Below is a small trained network, with its code and all its weights. Each question gives an input and a target symbol and asks what happens when units are switched off, that is, made to give their printed mean instead of their output.

import numpy as np


def w(rows, s, z=0):
    codes = np.array(rows[::2]) - 128.0
    scale = np.full(codes.shape[1], s)
    scale[-1] = z or s
    return codes * scale


def f(y):
    return np.maximum(y, 0)


def softmax(a):
    e = np.exp(a - a.max(-1, keepdims=True))
    return e / e.sum(-1, keepdims=True)


def log_softmax(a):
    a = a - a.max(-1, keepdims=True)
    return a - np.log(np.exp(a).sum(-1, keepdims=True))


def net(x, mask):
    ids = ['ΓΔΞΨαζθστ'.index(c) for c in x.split()]
    T = len(ids)
    res = E[ids] + P[:T]
    u = 0
    for l in range(2):
        r = res
        for j in range(2):
            rows = slice(3 * j, 3 * j + 3)
            q, k, v = (r @ M[l][rows].T for M in (Q, K, V))
            z = softmax(np.where(np.tri(T) > 0, q @ k.T / 3**0.5, -1e9)) @ v
            o = O[l][rows]
            res = res + np.where(mask[u + j], z, o[:, -1]) @ o[:, :-1]
        u += 2
        y = f(res @ A[l][:, :-1].T + A[l][:, -1])
        res = res + np.where(mask[u : u + 4], y, B[l][:, -1]) @ B[l][:, :-1]
        u += 4
    return log_softmax(res[-1] @ U[:, :-1].T + U[:, -1])


Q, K, V, O, A, B = {}, {}, {}, {}, {}, {}
E = w([
[26,85,131,238,236,22,200,85,228,227,138,131],'Γ',
[82,171,147,134,119,173,122,183,152,228,143,60],'Δ',
[154,75,153,62,139,71,115,139,57,154,143,74],'Ξ',
[176,108,82,90,183,153,72,69,184,80,158,105],'Ψ',
[188,158,104,88,90,163,157,103,164,130,247,132],'α',
[178,42,96,81,153,130,192,147,76,141,165,137],'ζ',
[135,156,114,182,155,175,169,145,135,116,231,139],'θ',
[116,178,84,155,173,118,123,123,106,75,209,80],'σ',
[231,80,95,98,128,59,145,83,38,39,222,138],'τ',
],0.015)
P = w([
[181,165,165,116,162,113,148,98,142,174,124,109],'0',
[102,141,150,31,200,122,132,127,129,141,202,168],'1',
[137,118,95,72,184,175,94,121,92,235,126,192],'2',
[157,93,169,185,106,148,171,34,133,158,135,56],'3',
[126,222,168,87,145,51,179,150,168,74,163,131],'4',
[96,165,109,98,168,132,70,111,7,188,130,226],'5',
[45,113,180,174,117,227,133,19,62,176,145,92],'6',
],0.013)
Q[0] = w([
[43,85,111,139,156,163,70,37,90,191,137,198],'0.h0',
[116,155,85,73,108,119,93,224,176,77,67,227],'0.h0',
[86,187,214,47,233,85,147,53,84,177,247,157],'0.h0',
[157,178,41,108,167,114,84,189,87,124,122,215],'0.h1',
[167,163,190,155,181,69,185,128,188,103,87,136],'0.h1',
[106,36,136,161,96,153,120,65,90,112,157,82],'0.h1',
],0.013)
K[0] = w([
[142,99,235,161,137,97,213,91,191,85,115,22],'0.h0',
[188,122,55,163,71,242,104,102,43,127,97,57],'0.h0',
[134,114,91,230,158,24,201,10,190,230,88,157],'0.h0',
[166,55,85,182,112,148,141,81,93,213,111,35],'0.h1',
[92,113,82,77,167,154,62,168,34,209,135,194],'0.h1',
[108,185,163,51,79,104,134,192,159,54,112,72],'0.h1',
],0.012)
V[0] = w([
[146,128,167,75,88,77,68,27,197,134,99,172],'0.h0',
[71,39,70,229,188,102,123,152,179,54,56,220],'0.h0',
[178,64,2,80,166,140,123,150,161,57,123,6],'0.h0',
[131,205,98,40,174,104,87,40,110,98,169,7],'0.h1',
[207,91,158,127,30,148,112,133,192,183,120,148],'0.h1',
[141,108,233,205,184,191,189,189,116,64,84,115],'0.h1',
],0.0058)
O[0] = w([
[63,80,170,253,146,134,151,175,117,72,24,182,112],'0.h0',
[113,147,140,139,225,224,166,219,67,102,58,34,23],'0.h0',
[110,242,86,15,181,168,180,19,114,125,42,198,109],'0.h0',
[163,150,222,106,198,141,105,152,100,132,92,175,254],'0.h1',
[27,2,143,117,98,172,144,152,168,67,189,131,93],'0.h1',
[185,98,5,133,154,174,155,171,107,105,148,48,94],'0.h1',
],0.0074,0.0076)
A[0] = w([
[124,133,106,147,186,114,65,80,207,95,128,108,53],'0.n0',
[78,100,136,145,183,101,142,140,160,143,74,81,3],'0.n1',
[92,149,132,145,159,120,2,72,143,96,123,95,164],'0.n2',
[146,168,79,153,67,155,130,211,105,118,71,63,32],'0.n3',
],0.0076,0.0044)
B[0] = w([
[137,168,177,131,68,155,95,234,173,228,119,118,174],'0.n0',
[215,151,1,140,151,149,131,95,130,79,163,163,192],'0.n1',
[91,133,183,133,90,163,194,130,97,190,135,137,255],'0.n2',
[40,115,221,165,200,95,85,62,128,97,35,205,167],'0.n3',
],0.0078,0.0046)
Q[1] = w([
[83,145,60,86,197,104,11,208,108,135,158,214],'1.h0',
[191,156,158,144,124,95,155,208,110,74,186,86],'1.h0',
[133,162,114,117,136,25,190,145,224,123,70,123],'1.h0',
[179,131,146,89,97,135,150,116,160,126,96,166],'1.h1',
[111,135,138,108,111,72,151,167,131,91,155,94],'1.h1',
[158,94,99,172,117,143,125,135,112,142,135,108],'1.h1',
],0.013)
K[1] = w([
[215,79,169,239,93,223,162,17,58,180,118,61],'1.h0',
[127,118,70,195,254,93,49,154,153,146,116,128],'1.h0',
[132,111,55,94,143,197,17,113,70,232,147,249],'1.h0',
[130,131,120,113,145,51,128,160,191,156,124,119],'1.h1',
[136,83,91,180,180,132,123,104,167,191,130,157],'1.h1',
[98,110,172,113,121,157,157,153,86,118,165,90],'1.h1',
],0.0099)
V[1] = w([
[71,218,145,165,111,254,47,146,228,179,148,117],'1.h0',
[30,65,137,56,159,24,78,163,130,246,27,38],'1.h0',
[73,190,123,161,115,59,76,89,28,68,156,84],'1.h0',
[144,105,73,211,168,108,96,134,139,162,80,134],'1.h1',
[138,140,126,112,162,146,101,162,131,154,162,139],'1.h1',
[144,84,196,128,138,141,35,143,139,76,91,77],'1.h1',
],0.0073)
O[1] = w([
[153,109,118,159,122,222,74,172,105,204,188,199,187],'1.h0',
[51,114,154,75,195,111,7,86,101,163,137,140,86],'1.h0',
[110,164,133,132,129,53,143,186,157,159,140,137,64],'1.h0',
[137,139,97,155,79,173,140,137,74,173,119,138,2],'1.h1',
[139,109,141,139,141,148,134,113,153,127,105,142,236],'1.h1',
[142,165,106,131,95,144,76,111,160,123,101,151,13],'1.h1',
],0.012,0.0062)
A[1] = w([
[163,93,145,166,138,158,41,59,144,187,223,167,105],'1.n0',
[166,130,110,179,83,79,123,238,150,158,159,73,115],'1.n1',
[138,98,206,145,255,107,82,191,144,82,87,105,125],'1.n2',
[76,135,153,160,112,5,133,118,180,133,49,220,2],'1.n3',
],0.0072,0.0089)
B[1] = w([
[56,144,85,108,114,85,156,207,67,116,84,99,252],'1.n0',
[70,124,147,107,164,188,82,127,98,86,131,120,152],'1.n1',
[186,124,189,136,38,240,164,118,113,118,193,120,169],'1.n2',
[144,234,2,192,50,180,66,154,197,87,200,148,165],'1.n3',
],0.0089,0.024)
U = w([
[106,121,91,191,172,103,114,75,97,166,118,130,174],'Γ',
[64,98,108,171,131,51,105,151,98,166,170,107,137],'Δ',
[87,142,99,153,145,130,49,22,106,175,215,134,141],'Ξ',
[60,166,166,162,141,179,122,96,61,75,62,189,153],'Ψ',
[64,48,188,210,79,81,158,111,144,141,158,235,93],'α',
[56,123,121,93,212,118,147,39,110,121,118,62,153],'ζ',
[167,90,97,137,173,204,113,172,103,116,209,1,154],'θ',
[187,214,164,139,245,63,111,142,97,217,170,165,112],'σ',
[105,173,89,145,123,101,157,139,111,128,116,132,2],'τ',
],0.005)

Each question gives the input, a string of symbols that net reads in full, and the target symbol t.
The units are the heads (3 rows each of Q, K, V and O) and the neurons (one row each of A and B). Each row of codes is followed by its name. A weight is (code - 128) times the scale printed after its matrix; where a second scale follows, it is the last column's (O, A, B and U).
mask holds one flag per unit, layer by layer, with each layer's heads first. A switched-off unit (its flag False) gives its mean, the last column of its rows in O or B, instead of its output. The means were averaged over made-up inputs and are rounded, as every weight is.
A unit's drop is (log p(t) with every unit on - log p(t) with that unit switched off) / (log p(t) with every unit on - log p(t) with every unit switched off).
The circuit of an input: a set's keep is (log p(t) with only the set's units on - log p(t) with every unit switched off) / (log p(t) with every unit on - log p(t) with every unit switched off). Starting from all 12 units, units are removed one at a time, each time the one whose removal leaves the highest keep (on an exact tie, the one counted first), for as long as the keep stays at least 0.8.
circuit, biggest first: the units of the circuit, biggest drop first
most important unit: the unit with the biggest drop
top k neurons: the k neurons with the biggest drops, biggest first
which heads matter: for each layer, one digit per head in row order, 1 if its drop is at least 0.15 and else 0, layers parted by /
input Δ Ψ σ α, target Ψ: circuit, biggest first : 0.h0, 0.h1
input θ σ Δ Ξ σ σ, target Ξ: top 2 neurons : 1.n3, 1.n0
input Δ Δ Δ α, target Δ: most important unit : 1.n0
input ζ Δ Δ, target ζ: which heads matter : 00 / 10
input σ σ Ξ θ ζ Ψ, target θ: circuit, biggest first : 1.h0, 0.h1
input Ψ τ σ α Ψ α, target α: which heads matter : 10 / 10
input Ψ α σ Ξ ζ Ψ, target Ξ: circuit, biggest first : 1.h0, 1.n3, 1.n0, 0.h0
input ζ ζ σ Ψ θ Δ Δ, target θ: circuit, biggest first : 1.h0, 0.h0
input Γ Ψ σ Δ Δ Ξ, target θ: which heads matter : 11 / 00
input τ ζ θ σ, target ζ: which heads matter : 00 / 10
input Δ θ σ σ Ξ Ξ, target σ: circuit, biggest first : 1.h0, 0.h1, 1.n0
input Γ Ψ Ψ σ Δ θ, target θ: which heads matter : 10 / 00
input Δ σ θ ζ, target σ: which heads matter : 01 / 00
input θ Ψ θ Δ ζ, target θ: circuit, biggest first : 1.h0, 0.h0
input Δ Δ Ξ Γ τ ζ, target θ: top 2 neurons : 0.n1, 1.n0
input Δ Δ σ Δ Ψ ζ θ, target Ψ: circuit, biggest first : 0.h0
input Δ Δ σ Ξ Δ Ξ Δ, target Δ: circuit, biggest first : 1.n0, 1.h0, 0.h0
input σ θ Δ ζ Ξ, target Δ: circuit, biggest first : 1.n0, 1.h0, 0.h0
input Δ Ξ τ σ θ, target τ: circuit, biggest first : 1.h0, 1.n3
input Γ Δ θ Δ Δ Ξ, target θ: which heads matter : 11 / 00
input θ θ Δ, target θ: circuit, biggest first : 1.h0, 0.h1
input Δ σ Ψ θ θ θ, target θ: which heads matter : 01 / 10
input Δ Ξ σ σ τ Δ σ, target τ: circuit, biggest first : 1.h0
input Γ ζ θ Δ Ψ, target θ: which heads matter : 00 / 00
input Δ Γ τ θ σ, target θ: top 2 neurons : 0.n1, 1.n0
input Δ Γ Δ, target Ψ: top 2 neurons : 0.n3, 1.n0
input Δ σ θ, target Δ: which heads matter : 10 / 10
input Ψ θ α Δ σ α Ξ, target σ: circuit, biggest first : 0.h1, 1.h0
input α σ Δ, target α: circuit, biggest first : 0.h0, 0.h1
input σ Ξ Δ Δ τ Δ Δ, target τ: which heads matter : 00 / 10
